Here is a tiny trained network, its code and every weight. The questions are about switching its units off for an input and a class, where a switched-off unit gives its printed mean instead of its output.

import numpy as np


def w(rows, s, z=0):
    codes = np.array(rows[::2]) - 128.0
    scale = np.full(codes.shape[1], s)
    scale[-1] = z or s
    return codes * scale


def norm(h):
    return h / np.sqrt((h * h).mean(-1, keepdims=True) + 1e-5)


def f(y):
    return y / 2 * (1 + np.tanh(0.7978845608 * (y + 0.044715 * y**3)))


def log_softmax(a):
    a = a - a.max(-1, keepdims=True)
    return a - np.log(np.exp(a).sum(-1, keepdims=True))


def net(x, mask):
    res = np.array(x, float).reshape(1, 8) / 4 @ E
    u = 0
    for l in range(3):
        y = f(norm(res) @ A[l][:, :-1].T + A[l][:, -1])
        res = res + np.where(mask[u : u + 7], y, B[l][:, -1]) @ B[l][:, :-1]
        u += 7
    return log_softmax(norm(res)[-1] @ U[:, :-1].T + U[:, -1])


A, B = {}, {}
E = w([
[121,145,169,40,170,108,131],'x0',
[110,97,89,125,189,111,54],'x1',
[204,93,144,147,87,157,102],'x2',
[148,151,197,107,89,114,87],'x3',
[72,107,132,106,60,69,128],'x4',
[255,159,160,150,175,80,149],'x5',
[183,65,80,113,151,104,126],'x6',
[130,205,127,83,92,169,138],'x7',
],0.0024)
A[0] = w([
[99,67,183,60,185,4,152,3],'L0N1',
[107,221,190,26,107,160,85,66],'L0N2',
[121,119,87,93,130,140,99,108],'L0N3',
[96,219,164,17,86,131,146,42],'L0N4',
[170,94,142,169,105,104,146,145],'L0N5',
[151,147,111,213,191,43,124,83],'L0N6',
[93,132,89,156,184,112,142,147],'L0N7',
],0.0046,0.0033)
B[0] = w([
[114,84,158,3,192,40,208,144],'L0N1',
[95,188,97,72,54,161,98,253],'L0N2',
[188,103,162,157,155,129,188,131],'L0N3',
[139,179,64,41,75,175,90,226],'L0N4',
[161,169,145,71,111,177,128,190],'L0N5',
[113,197,72,118,96,89,88,177],'L0N6',
[139,172,137,105,123,149,140,209],'L0N7',
],0.0043,0.0013)
A[1] = w([
[202,18,108,100,198,137,85,109],'L1N1',
[171,156,209,170,86,151,185,15],'L1N2',
[35,195,228,139,108,113,129,101],'L1N3',
[53,124,68,87,180,118,75,118],'L1N4',
[106,95,76,113,84,139,113,131],'L1N5',
[38,159,119,166,168,201,254,39],'L1N6',
[31,21,106,153,52,114,128,2],'L1N7',
],0.005,0.0025)
B[1] = w([
[106,78,101,120,114,135,75,237],'L1N1',
[246,99,173,112,74,133,135,137],'L1N2',
[149,85,119,139,139,168,25,202],'L1N3',
[199,122,149,146,35,122,180,252],'L1N4',
[82,156,164,137,118,112,139,195],'L1N5',
[123,82,74,105,253,222,180,216],'L1N6',
[76,138,224,212,148,91,213,201],'L1N7',
],0.0049,0.0014)
A[2] = w([
[164,205,88,183,183,43,149,6],'L2N1',
[183,131,207,128,51,56,101,148],'L2N2',
[254,123,202,129,60,165,180,25],'L2N3',
[224,188,140,86,167,131,134,232],'L2N4',
[6,101,239,227,90,128,159,128],'L2N5',
[77,101,189,26,194,13,143,9],'L2N6',
[143,82,106,157,137,156,3,68],'L2N7',
],0.0051,0.002)
B[2] = w([
[179,190,31,197,96,75,103,132],'L2N1',
[124,141,81,157,193,228,232,202],'L2N2',
[121,29,132,202,29,177,181,186],'L2N3',
[42,88,132,146,72,85,103,254],'L2N4',
[121,222,251,130,183,24,169,223],'L2N5',
[225,56,86,29,100,103,230,171],'L2N6',
[171,107,253,94,200,92,60,153],'L2N7',
],0.0045,0.0029)
U = w([
[183,43,85,10,132,51,206,152],'0',
[188,18,169,149,209,93,4,41],'1',
[59,223,118,46,9,192,87,209],'2',
[173,209,20,209,143,42,79,73],'3',
[187,52,153,219,9,200,182,150],'4',
[43,192,255,188,170,59,209,193],'5',
[132,173,233,140,154,159,29,7],'6',
[68,112,53,145,251,239,170,110],'7',
],0.0097,0.0018)

Each question gives the input, the list of numbers given to net, and the class t.
The units are the neurons (one row each of A and B). Each row of codes is followed by its name. A weight is (code - 128) times the scale printed after its matrix; where a second scale follows, it is the last column's (A, B and U).
mask holds one flag per neuron, layer by layer. A switched-off neuron (its flag False) gives its mean, the last column of its row in B, instead of its output. The means were averaged over made-up inputs and are rounded, as every weight is.
A unit's drop is (log p(t) with every unit on - log p(t) with that unit switched off) / (log p(t) with every unit on - log p(t) with every unit switched off).
The circuit of an input: a set's keep is (log p(t) with only the set's units on - log p(t) with every unit switched off) / (log p(t) with every unit on - log p(t) with every unit switched off). Starting from the 12 units with the biggest drops (on a tie, the unit counted first), units are removed one at a time, each time the one whose removal leaves the highest keep (on an exact tie, the one counted first), for as long as the keep stays at least 0.8.
units of the circuit, in order: the units of the circuit, biggest drop first
k most important neurons: the k neurons with the biggest drops, biggest first
k most important neurons of layer l: the k neurons of layer l with the biggest drops, biggest first
drop when u is switched off: that unit's drop, to one decimal
input [0,5,-5,5,-3,-5,-8,0], class 6: units of the circuit, in order : L1N3
input [1,6,0,-4,-4,5,0,4], class 3: 3 most important neurons : L2N1, L0N6, L1N3
input [-1,6,7,-7,2,4,-7,5], class 3: 4 most important neurons : L1N4, L1N3, L2N1, L1N1
input [-6,4,3,6,-3,2,7,7], class 1: 3 most important neurons : L2N7, L1N4, L1N1
input [8,-2,-3,4,-5,3,-6,-4], class 2: units of the circuit, in order : L0N2, L2N5
input [-4,0,-4,0,-5,-1,0,6], class 7: 3 most important neurons : L1N6, L0N6, L0N5
input [8,6,8,8,8,5,-3,-8], class 0: 2 most important neurons : L0N1, L2N6
input [-8,0,2,-7,-3,5,3,0], class 3: 2 most important neurons of layer 1 : L1N4, L1N3
input [6,2,-7,-7,1,-3,0,-1], class 0: 3 most important neurons : L0N1, L2N6, L1N4
input [4,2,5,3,-7,3,7,8], class 1: 3 most important neurons of layer 1 : L1N4, L1N1, L1N7
input [-2,-2,5,4,-6,-2,4,-6], class 1: 2 most important neurons of layer 1 : L1N1, L1N4
input [-5,-7,3,7,3,-5,-6,0], class 5: 2 most important neurons : L2N5, L1N7
input [-6,-5,-2,4,0,-6,-5,1], class 5: 2 most important neurons : L2N5, L1N7
input [7,7,1,-7,7,-8,-3,-6], class 5: units of the circuit, in order : L1N7
input [-2,-2,-2,2,-8,6,1,1], class 4: 2 most important neurons : L2N3, L1N2
input [3,4,-7,3,-5,8,7,3], class 3: 3 most important neurons : L2N1, L0N6, L1N6
input [1,7,-7,-8,1,5,0,-3], class 3: 3 most important neurons : L2N1, L0N6, L1N4
input [3,8,-3,5,8,1,-4,-6], class 0: drop when L0N1 is switched off : 1.0
input [4,-4,-6,7,3,6,-4,-4], class 0: drop when L2N6 is switched off : 0.5
input [-2,-2,5,6,0,-7,6,-8], class 5: drop when L1N7 is switched off : 0.2
input [-2,4,6,-7,-1,-3,4,1], class 1: units of the circuit, in order : L2N7
